Below is a small trained network, with its code and all its weights. Each question gives an input and a class and asks what happens when units are switched off, that is, made to give their printed mean instead of their output.

import numpy as np


def w(rows, s, z=0):
    codes = np.array(rows[::2]) - 128.0
    scale = np.full(codes.shape[1], s)
    scale[-1] = z or s
    return codes * scale


def f(y):
    return y / 2 * (1 + np.tanh(0.7978845608 * (y + 0.044715 * y**3)))


def log_softmax(a):
    a = a - a.max(-1, keepdims=True)
    return a - np.log(np.exp(a).sum(-1, keepdims=True))


def net(x, mask):
    res = np.array(x, float).reshape(1, 3) / 4 @ E
    y = f(res @ A[0][:, :-1].T + A[0][:, -1])
    res = res + np.where(mask, y, B[0][:, -1]) @ B[0][:, :-1]
    return log_softmax(res[-1] @ U[:, :-1].T + U[:, -1])


A, B = {}, {}
E = w([
[4,70,19,164,215,193,155],'x0',
[128,125,58,87,104,167,224],'x1',
[38,101,174,2,126,73,101],'x2',
],0.0089)
A[0] = w([
[121,124,86,76,112,127,207,253],'neuron 0',
[133,128,131,120,128,133,139,125],'neuron 1',
[108,136,148,142,156,140,110,92],'neuron 2',
[165,135,134,196,115,139,109,37],'neuron 3',
[139,130,98,41,116,131,192,54],'neuron 4',
[93,119,31,219,146,147,145,64],'neuron 5',
[136,124,138,179,154,132,91,111],'neuron 6',
[98,137,243,65,124,92,46,147],'neuron 7',
[153,105,115,147,109,119,132,30],'neuron 8',
[108,130,84,172,144,144,148,159],'neuron 9',
[253,147,194,147,112,114,108,196],'neuron 10',
[215,133,168,153,88,118,116,184],'neuron 11',
],0.014,0.0014)
B[0] = w([
[141,149,64,75,92,129,148,195],'neuron 0',
[140,147,121,112,131,127,122,129],'neuron 1',
[124,108,111,154,132,104,107,138],'neuron 2',
[124,188,73,163,150,77,96,177],'neuron 3',
[132,183,96,64,99,95,145,180],'neuron 4',
[102,52,109,166,160,223,142,240],'neuron 5',
[82,137,126,172,104,54,115,161],'neuron 6',
[120,5,180,58,144,111,89,251],'neuron 7',
[140,149,111,133,136,149,106,135],'neuron 8',
[123,99,107,126,159,187,113,188],'neuron 9',
[162,213,233,178,133,143,164,247],'neuron 10',
[161,189,187,164,115,158,125,214],'neuron 11',
],0.023,0.015)
U = w([
[108,148,113,211,170,93,97,55],'0',
[198,186,84,143,137,186,157,42],'1',
[124,157,52,56,77,113,188,253],'2',
[98,37,131,117,181,48,45,201],'3',
[87,93,23,180,191,196,142,126],'4',
[175,242,159,255,146,114,134,158],'5',
[192,141,219,106,124,88,108,141],'6',
],0.0071,0.0027)

Each question gives the input, the list of numbers given to net, and the class t.
The units are the neurons (one row each of A and B). Each row of codes is followed by its name. A weight is (code - 128) times the scale printed after its matrix; where a second scale follows, it is the last column's (A, B and U).
mask holds one flag per neuron, in row order. A switched-off neuron (its flag False) gives its mean, the last column of its row in B, instead of its output. The means were averaged over made-up inputs and are rounded, as every weight is.
A unit's drop is (log p(t) with every unit on - log p(t) with that unit switched off) / (log p(t) with every unit on - log p(t) with every unit switched off).
The circuit of an input: a set's keep is (log p(t) with only the set's units on - log p(t) with every unit switched off) / (log p(t) with every unit on - log p(t) with every unit switched off). Starting from all 12 units, units are removed one at a time, each time the one whose removal leaves the highest keep (on an exact tie, the one counted first), for as long as the keep stays at least 0.8.
units of the circuit, in order: the units of the circuit, biggest drop first
top k neurons: the k neurons with the biggest drops, biggest first
drop of u: that unit's drop, to one decimal
input [8,7,7], class 2: units of the circuit, in order -> neuron 4
input [-8,-8,-3], class 5: top 3 neurons -> neuron 10; neuron 11; neuron 3
input [1,8,-3], class 4: top 2 neurons -> neuron 5; neuron 10
input [-1,1,-1], class 5: top 3 neurons -> neuron 7; neuron 5; neuron 0
input [1,7,-1], class 2: top 2 neurons -> neuron 4; neuron 0
input [3,-4,-3], class 4: top 2 neurons -> neuron 7; neuron 10
input [-1,3,7], class 3: top 2 neurons -> neuron 7; neuron 10
input [-5,2,0], class 5: top 3 neurons -> neuron 10; neuron 11; neuron 7
input [6,-8,0], class 4: top 2 neurons -> neuron 7; neuron 5
input [-4,-4,6], class 3: drop of neuron 7 -> 2.9
input [4,4,3], class 2: drop of neuron 0 -> 0.5
input [-1,-6,5], class 3: drop of neuron 1 -> 0.0
